Here is a tiny trained network, its code and every weight. The questions are about switching its units off for an input and a class, where a switched-off unit gives its printed mean instead of its output.

import numpy as np


def w(rows, s, z=0):
    codes = np.array(rows[::2]) - 128.0
    scale = np.full(codes.shape[1], s)
    scale[-1] = z or s
    return codes * scale


def norm(h):
    return h / np.sqrt((h * h).mean(-1, keepdims=True) + 1e-5)


def f(y):
    return np.maximum(y, 0)


def log_softmax(a):
    a = a - a.max(-1, keepdims=True)
    return a - np.log(np.exp(a).sum(-1, keepdims=True))


def net(x, mask):
    res = np.array(x, float).reshape(1, 8) / 4 @ E
    u = 0
    for l in range(2):
        y = f(norm(res) @ A[l][:, :-1].T + A[l][:, -1])
        res = res + np.where(mask[u : u + 14], y, B[l][:, -1]) @ B[l][:, :-1]
        u += 14
    return log_softmax(norm(res)[-1] @ U[:, :-1].T + U[:, -1])


A, B = {}, {}
E = w([
[119,131,112,143],'x0',
[118,134,102,153],'x1',
[138,124,151,101],'x2',
[109,46,2,71],'x3',
[138,120,156,102],'x4',
[121,133,119,138],'x5',
[85,239,97,44],'x6',
[10,130,154,97],'x7',
],0.0058)
A[0] = w([
[86,156,165,135,97],'0.n1',
[106,217,124,129,101],'0.n2',
[129,93,179,54,123],'0.n3',
[235,62,71,125,135],'0.n4',
[254,200,118,139,164],'0.n5',
[118,88,67,65,68],'0.n6',
[126,66,207,192,137],'0.n7',
[119,154,143,129,111],'0.n8',
[80,129,105,73,1],'0.n9',
[85,179,136,97,168],'0.n10',
[131,93,61,178,121],'0.n11',
[86,73,50,53,206],'0.n12',
[192,106,106,107,119],'0.n13',
[163,174,104,74,84],'0.n14',
],0.0091,0.0038)
B[0] = w([
[123,102,109,83,160],'0.n1',
[142,50,149,73,184],'0.n2',
[137,85,48,167,161],'0.n3',
[183,11,119,85,218],'0.n4',
[70,193,192,231,227],'0.n5',
[77,197,102,222,186],'0.n6',
[113,216,192,216,205],'0.n7',
[114,125,122,111,146],'0.n8',
[62,157,81,97,153],'0.n9',
[108,37,105,127,196],'0.n10',
[165,49,182,119,180],'0.n11',
[240,199,89,198,253],'0.n12',
[125,58,115,116,168],'0.n13',
[106,66,157,206,165],'0.n14',
],0.011,0.0064)
A[1] = w([
[154,150,163,131,162],'1.n1',
[94,113,105,79,142],'1.n2',
[87,157,179,154,103],'1.n3',
[79,162,177,21,136],'1.n4',
[114,75,95,173,104],'1.n5',
[150,80,163,133,154],'1.n6',
[138,147,176,98,171],'1.n7',
[113,93,211,145,122],'1.n8',
[78,90,156,222,133],'1.n9',
[41,254,156,134,249],'1.n10',
[87,226,71,180,168],'1.n11',
[89,101,135,72,138],'1.n12',
[150,47,220,165,116],'1.n13',
[230,94,112,175,84],'1.n14',
],0.0094,0.002)
B[1] = w([
[143,132,100,140,159],'1.n1',
[167,101,151,146,146],'1.n2',
[95,93,110,107,188],'1.n3',
[159,53,161,161,148],'1.n4',
[116,164,146,67,192],'1.n5',
[81,126,113,110,180],'1.n6',
[128,109,132,116,147],'1.n7',
[151,138,56,111,212],'1.n8',
[181,206,98,104,255],'1.n9',
[108,78,114,47,207],'1.n10',
[128,161,150,89,209],'1.n11',
[154,93,133,160,148],'1.n12',
[111,148,65,107,251],'1.n13',
[57,151,248,148,232],'1.n14',
],0.014,0.007)
U = w([
[139,209,168,209,203],'0',
[95,183,19,56,3],'1',
[134,1,142,129,170],'2',
],0.0097,0.00066)

Each question gives the input, the list of numbers given to net, and the class t.
The units are the neurons (one row each of A and B). Each row of codes is followed by its name. A weight is (code - 128) times the scale printed after its matrix; where a second scale follows, it is the last column's (A, B and U).
mask holds one flag per neuron, layer by layer. A switched-off neuron (its flag False) gives its mean, the last column of its row in B, instead of its output. The means were averaged over made-up inputs and are rounded, as every weight is.
A unit's drop is (log p(t) with every unit on - log p(t) with that unit switched off) / (log p(t) with every unit on - log p(t) with every unit switched off).
The circuit of an input: a set's keep is (log p(t) with only the set's units on - log p(t) with every unit switched off) / (log p(t) with every unit on - log p(t) with every unit switched off). Starting from the 12 units with the biggest drops (on a tie, the unit counted first), units are removed one at a time, each time the one whose removal leaves the highest keep (on an exact tie, the one counted first), for as long as the keep stays at least 0.8.
units of the circuit, in order: the units of the circuit, biggest drop first
unit that matters most: the unit with the biggest drop
k most important neurons: the k neurons with the biggest drops, biggest first
top k neurons in layer l: the k neurons of layer l with the biggest drops, biggest first
drop of u: that unit's drop, to one decimal
input [-3,-2,-2,1,-3,7,4,-5], class 0: unit that matters most	1.n10
input [5,0,0,3,7,2,8,-1], class 0: units of the circuit, in order	(0.n12; 1.n13)
input [-4,-3,2,7,0,1,-3,4], class 0: units of the circuit, in order	(0.n12; 1.n14)
input [-7,-2,-3,6,-3,-3,-1,-4], class 2: top 2 neurons in layer 0	(0.n4; 0.n7)
input [-1,-4,6,-7,7,-2,2,4], class 2: units of the circuit, in order	(0.n12; 1.n4; 0.n5)
input [-4,1,-2,8,2,3,-5,4], class 0: units of the circuit, in order	(0.n12; 1.n14)
input [2,-2,-3,0,3,-1,2,7], class 2: top 4 neurons in layer 0	(0.n5; 0.n7; 0.n6; 0.n10)
input [-6,-3,-8,0,7,-1,-8,3], class 1: 2 most important neurons	(0.n12; 1.n13)
input [5,-2,-1,-7,-4,-7,7,-1], class 1: top 2 neurons in layer 0	(0.n5; 0.n14)
input [7,0,-7,7,-8,-4,-8,3], class 0: 2 most important neurons	(0.n12; 1.n10)
input [-1,2,0,6,-3,-8,-1,-1], class 2: top 2 neurons in layer 1	(1.n9; 1.n11)
input [0,-8,7,-8,1,6,-4,2], class 1: 3 most important neurons	(0.n12; 1.n10; 1.n14)
input [3,0,-4,5,2,7,-1,-1], class 2: top 3 neurons in layer 0	(0.n4; 0.n5; 0.n11)
input [-2,-8,-5,2,5,-8,4,-7], class 0: units of the circuit, in order	(0.n5)
input [-7,3,-4,-2,5,-2,-2,1], class 1: 2 most important neurons	(0.n12; 1.n10)
input [2,4,6,3,-4,-7,-5,1], class 0: 3 most important neurons	(0.n7; 1.n14; 1.n10)
input [4,2,5,-8,2,7,2,-8], class 1: 4 most important neurons	(0.n12; 1.n10; 1.n14; 1.n3)
input [3,5,-3,-7,6,0,0,7], class 1: 2 most important neurons	(0.n7; 1.n8)
input [-4,3,4,5,3,-4,-1,1], class 0: top 2 neurons in layer 0	(0.n12; 0.n6)
input [5,3,1,-8,-4,7,5,0], class 1: unit that matters most	0.n5
input [5,-6,8,-7,3,-7,3,-5], class 1: 3 most important neurons	(0.n12; 1.n10; 1.n14)
input [-5,6,3,8,-2,6,-8,6], class 0: 2 most important neurons	(0.n12; 1.n14)
input [-2,1,6,1,-2,8,-2,-5], class 2: drop of 0.n13	0.3
input [-3,2,-2,-6,5,-2,-5,1], class 1: drop of 0.n12	0.5
input [4,8,0,-2,1,-3,3,3], class 2: drop of 1.n10	0.0
input [1,-1,3,-1,5,-1,-4,2], class 1: drop of 0.n12	0.6
input [-8,-3,-7,8,-1,5,-3,-4], class 2: unit that matters most	0.n4
